Below is a small trained network, with its code and all its weights. Each question gives an input and a target symbol and asks what happens when units are switched off, that is, made to give their printed mean instead of their output.

import numpy as np


def w(rows, s, z=0):
    codes = np.array(rows[::2]) - 128.0
    scale = np.full(codes.shape[1], s)
    scale[-1] = z or s
    return codes * scale


def norm(h):
    return h / np.sqrt((h * h).mean(-1, keepdims=True) + 1e-5)


def f(y):
    return y / 2 * (1 + np.tanh(0.7978845608 * (y + 0.044715 * y**3)))


def softmax(a):
    e = np.exp(a - a.max(-1, keepdims=True))
    return e / e.sum(-1, keepdims=True)


def log_softmax(a):
    a = a - a.max(-1, keepdims=True)
    return a - np.log(np.exp(a).sum(-1, keepdims=True))


def net(x, mask):
    ids = ['αβγελφψω'.index(c) for c in x.split()]
    T = len(ids)
    res = E[ids] + P[:T]
    r = norm(res)
    for j in range(3):
        rows = slice(3 * j, 3 * j + 3)
        q, k, v = (r @ M[0][rows].T for M in (Q, K, V))
        z = softmax(np.where(np.tri(T) > 0, q @ k.T / 3**0.5, -1e9)) @ v
        o = O[0][rows]
        res = res + np.where(mask[j], z, o[:, -1]) @ o[:, :-1]
    y = f(norm(res) @ A[0][:, :-1].T + A[0][:, -1])
    res = res + np.where(mask[3:11], y, B[0][:, -1]) @ B[0][:, :-1]
    return log_softmax(norm(res)[-1] @ U[:, :-1].T + U[:, -1])


Q, K, V, O, A, B = {}, {}, {}, {}, {}, {}
E = w([
[157,144,122,122,81,121,86],'α',
[172,123,188,123,86,62,129],'β',
[181,87,116,80,62,172,79],'γ',
[146,202,142,94,183,103,46],'ε',
[4,176,79,106,119,122,141],'λ',
[188,99,81,69,86,184,91],'φ',
[144,137,114,184,197,179,177],'ψ',
[204,135,8,50,121,211,73],'ω',
],0.018)
P = w([
[131,46,66,163,139,66,97],'0',
[109,162,85,248,100,104,96],'1',
[142,61,82,129,137,76,125],'2',
[133,197,90,202,106,119,139],'3',
[144,72,88,107,143,87,141],'4',
[134,193,110,179,109,140,140],'5',
[143,78,97,91,150,98,150],'6',
[132,186,131,161,110,156,139],'7',
[147,85,106,71,154,111,162],'8',
[128,176,150,146,113,174,131],'9',
[139,80,121,64,160,115,170],'10',
[117,161,173,133,115,193,124],'11',
[134,81,125,55,152,119,193],'12',
],0.013)
Q[0] = w([
[169,84,126,141,90,145,181],'h0',
[78,137,57,109,110,173,87],'h0',
[97,193,149,189,134,143,118],'h0',
[92,185,177,248,154,195,91],'h1',
[171,118,130,100,116,112,106],'h1',
[64,104,125,30,125,85,155],'h1',
[155,143,90,59,59,106,85],'h2',
[108,57,152,119,168,162,150],'h2',
[127,128,93,113,122,79,215],'h2',
],0.018)
K[0] = w([
[111,7,135,143,56,180,231],'h0',
[144,133,48,77,98,212,58],'h0',
[227,122,90,105,106,41,34],'h0',
[187,116,52,156,33,85,90],'h1',
[129,167,214,57,111,211,98],'h1',
[44,222,145,39,243,126,183],'h1',
[47,147,175,61,124,159,114],'h2',
[101,83,98,159,183,97,171],'h2',
[45,87,93,164,121,86,120],'h2',
],0.011)
V[0] = w([
[132,121,155,145,195,139,125],'h0',
[134,84,108,179,133,95,112],'h0',
[152,132,95,105,98,66,93],'h0',
[159,150,177,123,221,119,74],'h1',
[119,103,82,157,104,125,246],'h1',
[36,147,113,94,122,110,119],'h1',
[141,104,99,137,101,98,76],'h2',
[78,122,118,118,160,132,111],'h2',
[157,107,171,146,169,177,178],'h2',
],0.012)
O[0] = w([
[161,128,104,143,136,167,174,75],'h0',
[167,145,161,60,116,170,174,160],'h0',
[157,104,124,64,74,87,34,225],'h0',
[54,122,209,113,254,167,102,76],'h1',
[200,108,130,176,34,124,184,94],'h1',
[232,133,162,33,122,127,99,158],'h1',
[66,184,197,164,188,171,194,202],'h2',
[146,183,98,130,204,89,102,132],'h2',
[178,147,162,100,61,111,89,1],'h2',
],0.0096,0.0083)
A[0] = w([
[119,224,163,85,41,167,44,105],'n0',
[1,156,119,245,133,165,77,3],'n1',
[161,197,58,150,162,159,72,137],'n2',
[225,92,126,127,151,91,88,107],'n3',
[151,133,157,126,91,169,51,105],'n4',
[146,166,118,129,139,193,116,162],'n5',
[97,122,61,182,69,176,185,121],'n6',
[138,19,80,198,167,132,188,23],'n7',
],0.013,0.0046)
B[0] = w([
[249,156,220,148,146,173,172,254],'n0',
[89,222,59,166,84,29,107,216],'n1',
[118,134,178,140,87,151,173,200],'n2',
[118,145,45,76,155,103,182,173],'n3',
[164,151,187,97,68,129,130,168],'n4',
[113,142,188,172,115,51,117,159],'n5',
[127,153,130,161,191,90,98,209],'n6',
[203,131,186,210,142,192,203,144],'n7',
],0.013,0.01)
U = w([
[105,192,78,172,51,37,89,254],'α',
[91,40,170,109,62,32,199,100],'β',
[188,133,215,63,36,180,115,6],'γ',
[105,157,157,48,200,120,126,90],'ε',
[194,121,56,31,104,54,206,88],'λ',
[176,62,80,159,106,101,67,65],'φ',
[175,187,186,154,128,132,255,88],'ψ',
[91,136,81,107,37,203,158,140],'ω',
],0.0097,0.0009)

Each question gives the input, a string of symbols that net reads in full, and the target symbol t.
The units are the heads (3 rows each of Q, K, V and O) and the neurons (one row each of A and B). Each row of codes is followed by its name. A weight is (code - 128) times the scale printed after its matrix; where a second scale follows, it is the last column's (O, A, B and U).
mask holds one flag per unit, heads first, then neurons. A switched-off unit (its flag False) gives its mean, the last column of its rows in O or B, instead of its output. The means were averaged over made-up inputs and are rounded, as every weight is.
A unit's drop is (log p(t) with every unit on - log p(t) with that unit switched off) / (log p(t) with every unit on - log p(t) with every unit switched off).
The circuit of an input: a set's keep is (log p(t) with only the set's units on - log p(t) with every unit switched off) / (log p(t) with every unit on - log p(t) with every unit switched off). Starting from all 11 units, units are removed one at a time, each time the one whose removal leaves the highest keep (on an exact tie, the one counted first), for as long as the keep stays at least 0.8.
units of the circuit, in order: the units of the circuit, biggest drop first
unit that matters most: the unit with the biggest drop
top k neurons: the k neurons with the biggest drops, biggest first
heads that matter: for each layer, one digit per head in row order, 1 if its drop is at least 0.15 and else 0, layers parted by /
input α α γ β β β γ φ ω β ω, target ω: units of the circuit, in order	(n0, h1, n2, n6)
input α α ω α ψ λ β φ, target α: unit that matters most	h1
input ω β ψ ω α α λ α, target γ: heads that matter	100
input α φ ω, target ω: units of the circuit, in order	(n0, n1, h1, n2)
input α α ψ ψ ψ β, target α: top 2 neurons	(n1, n2)
input β φ α γ λ ψ, target α: heads that matter	011
input ψ γ β β λ ψ α ω φ β ψ α γ, target ψ: heads that matter	000
input β ε φ, target ε: heads that matter	010
input ω γ φ, target φ: top 4 neurons	(n0, n1, n2, n3)
input β λ λ φ ε γ, target α: heads that matter	110
input α α λ β, target α: units of the circuit, in order	(h1, h2, n1)
input ψ ψ α ε β ω, target α: units of the circuit, in order	(h1, h0, n0)
input β λ β α λ γ γ λ α, target λ: heads that matter	000
input λ β ψ λ λ, target λ: heads that matter	010
input ε ω α α ω ψ φ, target ψ: heads that matter	000
input β β γ, target γ: units of the circuit, in order	(h0, h2, n1)
input φ ψ ε λ β α β, target λ: heads that matter	010
input ψ ω α, target ψ: heads that matter	100
input α γ γ β α, target α: heads that matter	011
input φ α α γ α λ γ λ λ ω β λ, target γ: units of the circuit, in order	(h1, n1)
input α ω β γ α β α λ λ ε α φ, target α: units of the circuit, in order	(h0, h1, n1)
